Below is a small trained network, with its code and all its weights. Each question gives an input and a class and asks what happens when units are switched off, that is, made to give their printed mean instead of their output.

import numpy as np


def w(rows, s, z=0):
    codes = np.array(rows[::2]) - 128.0
    scale = np.full(codes.shape[1], s)
    scale[-1] = z or s
    return codes * scale


def f(y):
    return y / 2 * (1 + np.tanh(0.7978845608 * (y + 0.044715 * y**3)))


def log_softmax(a):
    a = a - a.max(-1, keepdims=True)
    return a - np.log(np.exp(a).sum(-1, keepdims=True))


def net(x, mask):
    res = np.array(x, float).reshape(1, 8) / 4 @ E
    y = f(res @ A[0][:, :-1].T + A[0][:, -1])
    res = res + np.where(mask, y, B[0][:, -1]) @ B[0][:, :-1]
    return log_softmax(res[-1] @ U[:, :-1].T + U[:, -1])


A, B = {}, {}
E = w([
[121,135,123,125,129,123,128,132],'x0',
[124,131,126,122,128,122,125,125],'x1',
[134,129,125,132,127,126,127,129],'x2',
[220,148,138,27,124,124,155,172],'x3',
[127,129,127,127,131,126,128,128],'x4',
[107,40,122,124,77,59,186,166],'x5',
[111,154,252,167,155,97,99,166],'x6',
[131,125,128,130,128,129,124,129],'x7',
],0.021)
A[0] = w([
[136,124,134,152,140,135,125,126,103],'N1',
[101,84,144,145,91,68,201,141,162],'N2',
[101,43,136,151,94,61,136,186,26],'N3',
[129,115,5,120,93,191,116,39,52],'N4',
[50,77,96,207,114,132,123,66,176],'N5',
[49,91,82,194,126,137,121,112,51],'N6',
[90,85,152,140,121,92,162,147,36],'N7',
[144,137,234,144,139,70,127,194,2],'N8',
[101,179,180,167,200,207,131,105,123],'N9',
[162,210,102,98,181,235,66,91,187],'N10',
[70,190,185,203,147,158,33,126,157],'N11',
[124,138,245,141,133,71,114,207,93],'N12',
[58,56,76,238,100,98,100,41,74],'N13',
[125,185,103,140,72,110,156,161,104],'N14',
[213,171,175,51,121,121,123,172,14],'N15',
[156,69,85,73,88,126,195,172,91],'N16',
[152,90,59,37,115,128,210,173,109],'N17',
[71,168,185,223,166,154,60,110,129],'N18',
[121,128,141,165,107,85,166,127,68],'N19',
[130,88,107,99,167,124,135,149,88],'N20',
[126,146,135,141,150,110,147,105,105],'N21',
[195,219,107,100,163,224,66,62,57],'N22',
],0.011,0.019)
B[0] = w([
[147,141,147,148,103,134,131,120,129],'N1',
[125,142,97,93,155,138,115,155,197],'N2',
[48,139,178,194,147,119,157,104,166],'N3',
[34,128,201,189,198,122,168,99,199],'N4',
[82,159,172,154,192,178,178,161,221],'N5',
[170,153,103,88,140,179,102,179,168],'N6',
[85,140,154,156,160,101,167,125,143],'N7',
[174,154,57,36,158,249,103,248,163],'N8',
[153,86,130,146,85,79,123,68,203],'N9',
[54,194,154,152,199,154,172,173,254],'N10',
[157,91,115,164,95,45,120,59,237],'N11',
[60,183,138,154,188,210,183,148,194],'N12',
[150,190,80,75,169,191,137,189,206],'N13',
[147,103,127,135,117,150,130,118,131],'N14',
[27,152,195,219,198,118,196,102,171],'N15',
[195,98,97,104,75,114,97,133,193],'N16',
[232,96,84,103,107,115,55,125,210],'N17',
[164,73,159,142,75,40,79,42,226],'N18',
[111,146,131,159,142,136,136,128,136],'N19',
[142,148,126,115,109,101,112,102,135],'N20',
[134,128,137,142,105,110,133,158,128],'N21',
[166,132,80,63,148,212,126,214,213],'N22',
],0.012,0.029)
U = w([
[70,112,164,185,162,128,158,127,115],'0',
[157,116,61,3,149,193,139,186,238],'1',
[197,60,105,106,35,45,96,88,6],'2',
],0.013,0.0019)

Each question gives the input, the list of numbers given to net, and the class t.
The units are the neurons (one row each of A and B). Each row of codes is followed by its name. A weight is (code - 128) times the scale printed after its matrix; where a second scale follows, it is the last column's (A, B and U).
mask holds one flag per neuron, in row order. A switched-off neuron (its flag False) gives its mean, the last column of its row in B, instead of its output. The means were averaged over made-up inputs and are rounded, as every weight is.
A unit's drop is (log p(t) with every unit on - log p(t) with that unit switched off) / (log p(t) with every unit on - log p(t) with every unit switched off).
The circuit of an input: a set's keep is (log p(t) with only the set's units on - log p(t) with every unit switched off) / (log p(t) with every unit on - log p(t) with every unit switched off). Starting from the 12 units with the biggest drops (on a tie, the unit counted first), units are removed one at a time, each time the one whose removal leaves the highest keep (on an exact tie, the one counted first), for as long as the keep stays at least 0.8.
units of the circuit, in order: the units of the circuit, biggest drop first
top k neurons: the k neurons with the biggest drops, biggest first
drop of u: that unit's drop, to one decimal
input [3,4,-4,0,2,-6,-2,1], class 0: units of the circuit, in order : N10
input [-6,-7,6,-1,8,-1,-8,-5], class 0: top 3 neurons : N4, N8, N2
input [-3,-6,7,-6,5,1,-5,-5], class 1: top 3 neurons : N13, N6, N15
input [-6,-4,7,4,-2,3,5,8], class 1: top 2 neurons : N8, N4
input [5,5,6,-1,2,0,3,5], class 2: top 2 neurons : N10, N4
input [0,-2,-2,6,-1,0,3,-6], class 0: top 2 neurons : N15, N22
input [-5,-4,-3,-1,5,0,-7,2], class 0: top 2 neurons : N4, N22
input [-6,-2,4,-1,-3,-7,5,-3], class 2: top 2 neurons : N18, N11
input [-7,1,-7,-1,0,7,0,-5], class 1: top 2 neurons : N4, N2
input [-2,3,8,3,4,-5,1,7], class 0: top 2 neurons : N13, N10
input [-6,2,8,1,6,1,-8,3], class 2: top 2 neurons : N17, N22
input [8,4,-5,5,-3,2,7,-2], class 1: top 2 neurons : N8, N4
input [-2,-2,-5,5,-7,8,7,-4], class 1: drop of N8 : 5.4
input [-6,5,1,5,-6,3,6,2], class 1: units of the circuit, in order : N8
input [1,7,-3,4,-2,-4,2,-8], class 0: drop of N15 : 0.3
input [5,8,0,2,-7,3,-7,5], class 2: drop of N22 : 0.0
